Below are the code and all the weights of a small trained network. Each question names an input and a target symbol and asks about switching units off, where a switched-off unit gives its printed mean instead of its output.

import numpy as np


def w(rows, s, z=0):
    codes = np.array(rows[::2]) - 128.0
    scale = np.full(codes.shape[1], s)
    scale[-1] = z or s
    return codes * scale


def f(y):
    return y / 2 * (1 + np.tanh(0.7978845608 * (y + 0.044715 * y**3)))


def softmax(a):
    e = np.exp(a - a.max(-1, keepdims=True))
    return e / e.sum(-1, keepdims=True)


def log_softmax(a):
    a = a - a.max(-1, keepdims=True)
    return a - np.log(np.exp(a).sum(-1, keepdims=True))


def net(x, mask):
    ids = ['δεζηλπσω'.index(c) for c in x.split()]
    T = len(ids)
    res = E[ids] + P[:T]
    r = res
    for j in range(2):
        rows = slice(4 * j, 4 * j + 4)
        q, k, v = (r @ M[0][rows].T for M in (Q, K, V))
        z = softmax(np.where(np.tri(T) > 0, q @ k.T / 4**0.5, -1e9)) @ v
        o = O[0][rows]
        res = res + np.where(mask[j], z, o[:, -1]) @ o[:, :-1]
    y = f(res @ A[0][:, :-1].T + A[0][:, -1])
    res = res + np.where(mask[2:18], y, B[0][:, -1]) @ B[0][:, :-1]
    return log_softmax(res[-1] @ U[:, :-1].T + U[:, -1])


Q, K, V, O, A, B = {}, {}, {}, {}, {}, {}
E = w([
[98,136,1],'δ',
[21,34,51],'ε',
[128,133,52],'ζ',
[179,98,115],'η',
[97,84,71],'λ',
[163,184,29],'π',
[105,32,109],'σ',
[57,10,92],'ω',
],0.0099)
P = w([
[160,108,215],'0',
[93,158,4],'1',
[32,194,97],'2',
[130,107,62],'3',
[51,211,105],'4',
[160,86,65],'5',
[33,197,103],'6',
[195,93,64],'7',
[22,189,107],'8',
[210,82,57],'9',
[17,182,113],'10',
[201,49,55],'11',
[19,182,124],'12',
],0.011)
Q[0] = w([
[128,74,134],'H1',
[99,116,150],'H1',
[139,131,96],'H1',
[109,47,148],'H1',
[59,191,154],'H2',
[249,62,115],'H2',
[68,140,200],'H2',
[53,161,203],'H2',
],0.018)
K[0] = w([
[153,129,106],'H1',
[113,137,161],'H1',
[152,150,119],'H1',
[145,94,133],'H1',
[144,99,195],'H2',
[119,123,4],'H2',
[175,126,193],'H2',
[161,87,218],'H2',
],0.022)
V[0] = w([
[105,158,192],'H1',
[159,74,144],'H1',
[145,47,117],'H1',
[145,97,165],'H1',
[183,105,213],'H2',
[160,101,138],'H2',
[166,214,81],'H2',
[2,86,119],'H2',
],0.017)
O[0] = w([
[85,135,168,1],'H1',
[159,177,105,118],'H1',
[165,149,103,194],'H1',
[156,173,160,71],'H1',
[98,254,211,4],'H2',
[131,144,138,118],'H2',
[170,150,46,109],'H2',
[93,2,202,234],'H2',
],0.0099,0.0076)
A[0] = w([
[88,120,117,221],'N1',
[162,104,111,46],'N2',
[98,225,162,2],'N3',
[111,213,166,32],'N4',
[181,159,118,87],'N5',
[93,173,170,145],'N6',
[199,89,179,130],'N7',
[82,122,111,65],'N8',
[124,120,140,165],'N9',
[155,89,91,10],'N10',
[202,121,115,99],'N11',
[85,246,67,130],'N12',
[69,40,103,142],'N13',
[176,139,93,94],'N14',
[138,215,110,143],'N15',
[44,118,206,76],'N16',
],0.013,0.0083)
B[0] = w([
[173,128,106,162],'N1',
[114,151,176,170],'N2',
[92,47,2,155],'N3',
[80,70,22,152],'N4',
[108,87,145,131],'N5',
[85,188,183,158],'N6',
[110,99,108,159],'N7',
[137,100,169,133],'N8',
[132,126,106,136],'N9',
[73,194,184,197],'N10',
[118,71,184,165],'N11',
[182,136,183,167],'N12',
[159,186,115,252],'N13',
[128,80,164,153],'N14',
[151,207,184,152],'N15',
[159,57,148,164],'N16',
],0.0087,0.036)
U = w([
[194,89,1,253],'δ',
[205,70,89,182],'ε',
[149,172,144,139],'ζ',
[74,172,76,162],'η',
[102,149,140,157],'λ',
[217,168,139,23],'π',
[26,88,77,15],'σ',
[106,147,191,34],'ω',
],0.0094,0.0044)

Each question gives the input, a string of symbols that net reads in full, and the target symbol t.
The units are the heads (4 rows each of Q, K, V and O) and the neurons (one row each of A and B). Each row of codes is followed by its name. A weight is (code - 128) times the scale printed after its matrix; where a second scale follows, it is the last column's (O, A, B and U).
mask holds one flag per unit, heads first, then neurons. A switched-off unit (its flag False) gives its mean, the last column of its rows in O or B, instead of its output. The means were averaged over made-up inputs and are rounded, as every weight is.
A unit's drop is (log p(t) with every unit on - log p(t) with that unit switched off) / (log p(t) with every unit on - log p(t) with every unit switched off).
The circuit of an input: a set's keep is (log p(t) with only the set's units on - log p(t) with every unit switched off) / (log p(t) with every unit on - log p(t) with every unit switched off). Starting from the 12 units with the biggest drops (on a tie, the unit counted first), units are removed one at a time, each time the one whose removal leaves the highest keep (on an exact tie, the one counted first), for as long as the keep stays at least 0.8.
circuit, biggest first: the units of the circuit, biggest drop first
most important unit: the unit with the biggest drop
k most important neurons: the k neurons with the biggest drops, biggest first
heads that matter: for each layer, one digit per head in row order, 1 if its drop is at least 0.15 and else 0, layers parted by /
input η σ σ η σ η η η η ω σ η σ, target η: most important neuron : N3
input ζ η η σ δ ω σ δ η σ σ, target ζ: heads that matter : 01
input η σ η ε π, target η: heads that matter : 01
input δ ε η λ σ σ ω σ λ λ ω ω π, target δ: heads that matter : 00
input π ω ζ η σ η ω, target π: heads that matter : 01
input ζ π ω η σ σ ω, target ζ: circuit, biggest first : H2, N12
input π ζ π σ η ζ ε π η ε η, target π: circuit, biggest first : H2, N12
input δ ε ε, target δ: circuit, biggest first : N10, N6
input σ η ζ η ω ω ω, target σ: 2 most important neurons : N13, N3
input η σ η η ζ η δ ω ζ σ π ω ζ, target η: 3 most important neurons : N3, N4, N6
input π σ η η η σ δ δ η η η η σ, target π: 3 most important neurons : N12, N15, N10
input ε σ σ, target ε: circuit, biggest first : H2, N10, N16
input δ η η λ λ, target δ: 3 most important neurons : N10, N6, N2
input π ε ω ω λ, target π: most important unit : H2
input ω η π η λ ω ω λ η σ ε η σ, target ω: 3 most important neurons : N3, N6, N4
input ω η λ σ ζ ω λ η ε ω η ε ζ, target ω: 2 most important neurons : N6, N3
input η ε σ ω η σ η ε ω, target η: circuit, biggest first : H2, N3
input ω ε η, target ω: 2 most important neurons : N3, N6
input η η ζ π σ η ε η ω λ η δ ε, target η: 4 most important neurons : N3, N4, N6, N15
input ε η ε, target ε: 2 most important neurons : N10, N16
input δ λ ε ζ ω η ω, target δ: most important neuron : N10
input σ δ λ π ζ η π, target σ: heads that matter : 11
input δ ζ η σ η η ω λ δ, target δ: heads that matter : 00
input σ λ λ ε ζ η δ, target σ: 2 most important neurons : N13, N3
input σ ω σ ω η η δ δ π η σ ζ σ, target σ: heads that matter : 01
